Below are the code and all the weights of a small trained network. Each question names an input and a target symbol and asks about switching units off, where a switched-off unit gives its printed mean instead of its output.

import numpy as np


def w(rows, s, z=0):
    codes = np.array(rows[::2]) - 128.0
    scale = np.full(codes.shape[1], s)
    scale[-1] = z or s
    return codes * scale


def softmax(a):
    e = np.exp(a - a.max(-1, keepdims=True))
    return e / e.sum(-1, keepdims=True)


def log_softmax(a):
    a = a - a.max(-1, keepdims=True)
    return a - np.log(np.exp(a).sum(-1, keepdims=True))


def net(x, mask):
    ids = ['βγηλμξπσφ'.index(c) for c in x.split()]
    T = len(ids)
    res = E[ids] + P[:T]
    u = 0
    for l in range(3):
        r = res
        for j in range(3):
            rows = slice(2 * j, 2 * j + 2)
            q, k, v = (r @ M[l][rows].T for M in (Q, K, V))
            z = softmax(np.where(np.tri(T) > 0, q @ k.T / 2**0.5, -1e9)) @ v
            o = O[l][rows]
            res = res + np.where(mask[u + j], z, o[:, -1]) @ o[:, :-1]
        u += 3
    return log_softmax(res[-1] @ U[:, :-1].T + U[:, -1])


Q, K, V, O = {}, {}, {}, {}
E = w([
[153,73,135,174,99],'β',
[96,160,149,185,114],'γ',
[107,82,89,149,154],'η',
[84,147,120,190,152],'λ',
[182,125,155,196,160],'μ',
[132,196,122,143,192],'ξ',
[161,116,83,115,138],'π',
[80,140,110,112,175],'σ',
[139,95,160,4,119],'φ',
],0.019)
P = w([
[203,188,152,6,114],'0',
[254,19,8,124,169],'1',
[214,90,24,122,169],'2',
[165,102,43,125,176],'3',
[139,104,65,131,181],'4',
[122,107,88,134,196],'5',
[101,94,95,133,198],'6',
[91,100,111,133,212],'7',
[75,95,121,143,207],'8',
[74,104,134,135,227],'9',
[62,95,135,133,223],'10',
[60,105,143,126,230],'11',
],0.0053)
Q[0] = w([
[73,220,100,144,2],'0.h0',
[191,44,169,78,159],'0.h0',
[154,67,121,83,141],'0.h1',
[79,123,201,179,30],'0.h1',
[37,127,133,99,218],'0.h2',
[148,89,154,139,168],'0.h2',
],0.0073)
K[0] = w([
[171,135,80,229,160],'0.h0',
[228,156,138,54,92],'0.h0',
[103,133,94,219,97],'0.h1',
[204,156,230,103,58],'0.h1',
[156,110,148,2,89],'0.h2',
[63,218,163,106,54],'0.h2',
],0.0077)
V[0] = w([
[5,156,214,2,107],'0.h0',
[219,114,128,95,10],'0.h0',
[192,153,188,50,52],'0.h1',
[168,123,67,172,15],'0.h1',
[159,183,55,211,180],'0.h2',
[69,40,89,211,141],'0.h2',
],0.0078)
O[0] = w([
[144,134,92,131,1,90],'0.h0',
[62,152,213,71,113,61],'0.h0',
[235,150,143,94,169,2],'0.h1',
[68,163,161,101,154,104],'0.h1',
[193,89,77,156,219,157],'0.h2',
[226,60,176,150,126,172],'0.h2',
],0.0077,0.0081)
Q[1] = w([
[111,205,132,104,98],'1.h0',
[55,138,113,158,48],'1.h0',
[5,147,95,133,157],'1.h1',
[123,121,194,106,150],'1.h1',
[186,199,185,132,128],'1.h2',
[103,173,52,149,122],'1.h2',
],0.013)
K[1] = w([
[114,100,118,187,189],'1.h0',
[27,135,151,212,132],'1.h0',
[34,114,21,77,96],'1.h1',
[94,132,63,159,184],'1.h1',
[107,136,75,248,189],'1.h2',
[80,233,173,178,100],'1.h2',
],0.011)
V[1] = w([
[156,255,55,101,157],'1.h0',
[189,140,112,172,188],'1.h0',
[130,194,149,247,114],'1.h1',
[127,138,187,130,40],'1.h1',
[176,44,30,117,59],'1.h2',
[104,145,169,97,78],'1.h2',
],0.0095)
O[1] = w([
[2,127,199,60,165,133],'1.h0',
[89,2,145,96,99,180],'1.h0',
[55,89,132,162,22,87],'1.h1',
[103,181,179,181,150,2],'1.h1',
[129,238,18,90,137,201],'1.h2',
[186,196,187,109,169,106],'1.h2',
],0.0082)
Q[2] = w([
[147,126,120,52,65],'2.h0',
[165,192,123,87,193],'2.h0',
[148,49,123,75,134],'2.h1',
[113,82,25,121,167],'2.h1',
[63,91,118,128,144],'2.h2',
[134,81,2,105,188],'2.h2',
],0.0081)
K[2] = w([
[126,110,104,160,223],'2.h0',
[135,140,99,98,168],'2.h0',
[124,152,174,69,127],'2.h1',
[133,234,149,88,94],'2.h1',
[58,176,156,116,140],'2.h2',
[162,226,217,66,12],'2.h2',
],0.011)
V[2] = w([
[96,127,133,193,65],'2.h0',
[114,125,109,80,82],'2.h0',
[170,126,100,109,207],'2.h1',
[179,125,167,70,142],'2.h1',
[73,183,154,74,114],'2.h2',
[122,100,248,87,84],'2.h2',
],0.013)
O[2] = w([
[132,213,116,60,180,42],'2.h0',
[83,78,156,43,82,198],'2.h0',
[93,90,160,235,198,216],'2.h1',
[148,148,114,119,254,52],'2.h1',
[63,221,177,119,143,93],'2.h2',
[166,166,246,155,64,1],'2.h2',
],0.0099,0.0081)
U = w([
[201,175,140,175,156,155],'β',
[163,192,151,79,158,246],'γ',
[144,135,85,175,159,132],'η',
[94,117,97,136,1,106],'λ',
[118,88,185,192,71,113],'μ',
[18,87,186,122,112,58],'ξ',
[67,126,188,165,165,121],'π',
[6,199,89,128,149,90],'σ',
[91,184,125,200,95,147],'φ',
],0.0047,0.013)

Each question gives the input, a string of symbols that net reads in full, and the target symbol t.
The units are the heads (2 rows each of Q, K, V and O). Each row of codes is followed by its name. A weight is (code - 128) times the scale printed after its matrix; where a second scale follows, it is the last column's (O and U).
mask holds one flag per head, layer by layer. A switched-off head (its flag False) gives its mean, the last column of its rows in O, instead of its output. The means were averaged over made-up inputs and are rounded, as every weight is.
A unit's drop is (log p(t) with every unit on - log p(t) with that unit switched off) / (log p(t) with every unit on - log p(t) with every unit switched off).
The circuit of an input: a set's keep is (log p(t) with only the set's units on - log p(t) with every unit switched off) / (log p(t) with every unit on - log p(t) with every unit switched off). Starting from all 9 units, units are removed one at a time, each time the one whose removal leaves the highest keep (on an exact tie, the one counted first), for as long as the keep stays at least 0.8.
circuit, biggest first: the units of the circuit, biggest drop first
unit that matters most: the unit with the biggest drop
which heads matter: for each layer, one digit per head in row order, 1 if its drop is at least 0.15 and else 0, layers parted by /
input λ σ η γ π η π η μ σ, target λ: which heads matter	000 / 011 / 010
input λ σ λ π β η η η η ξ, target λ: circuit, biggest first	(2.h1, 1.h1, 1.h2, 0.h0)
input φ η η β λ η π γ, target μ: circuit, biggest first	(0.h1, 2.h0, 1.h1)
input λ λ λ η, target λ: circuit, biggest first	(2.h1, 1.h1)
input η η η η λ σ η η σ, target η: circuit, biggest first	(2.h2, 1.h0, 0.h2)
input σ η λ, target σ: unit that matters most	0.h0
input λ η η λ η β, target λ: circuit, biggest first	(2.h1, 1.h1)
input γ σ σ γ, target γ: circuit, biggest first	(2.h0, 2.h1, 1.h1, 1.h2)
input λ η γ σ λ λ σ ξ μ ξ η, target λ: circuit, biggest first	(2.h1, 1.h1, 1.h2, 0.h0)
input σ λ γ, target σ: circuit, biggest first	(2.h2, 0.h0, 1.h0, 0.h2)
input η η λ γ λ η η φ, target γ: circuit, biggest first	(1.h2, 2.h1, 0.h0)
input λ σ η π π γ λ φ, target γ: which heads matter	100 / 001 / 010
input η η η π σ ξ φ σ σ, target σ: circuit, biggest first	(0.h2, 2.h2)
input η φ η η λ λ σ φ, target η: which heads matter	101 / 111 / 111
input η γ λ π η φ η λ μ η μ μ, target λ: which heads matter	101 / 111 / 010
input λ φ η γ η η η η η λ η π, target β: unit that matters most	0.h0
input φ λ η η μ, target λ: circuit, biggest first	(0.h0, 2.h1)
input γ μ γ η η γ λ η, target γ: which heads matter	100 / 011 / 110
input η ξ β η ξ σ η γ μ, target η: circuit, biggest first	(2.h2, 0.h2, 1.h2)
input μ η η λ η η μ λ ξ ξ η, target μ: circuit, biggest first	(2.h2, 1.h2, 0.h0)
input π σ σ σ, target π: unit that matters most	2.h1
input σ γ ξ λ λ π μ, target σ: which heads matter	100 / 101 / 001
input φ η λ λ φ λ π σ η π, target φ: which heads matter	110 / 110 / 101
input γ γ σ, target γ: which heads matter	000 / 011 / 110
input β λ η η μ η σ, target β: which heads matter	100 / 101 / 111
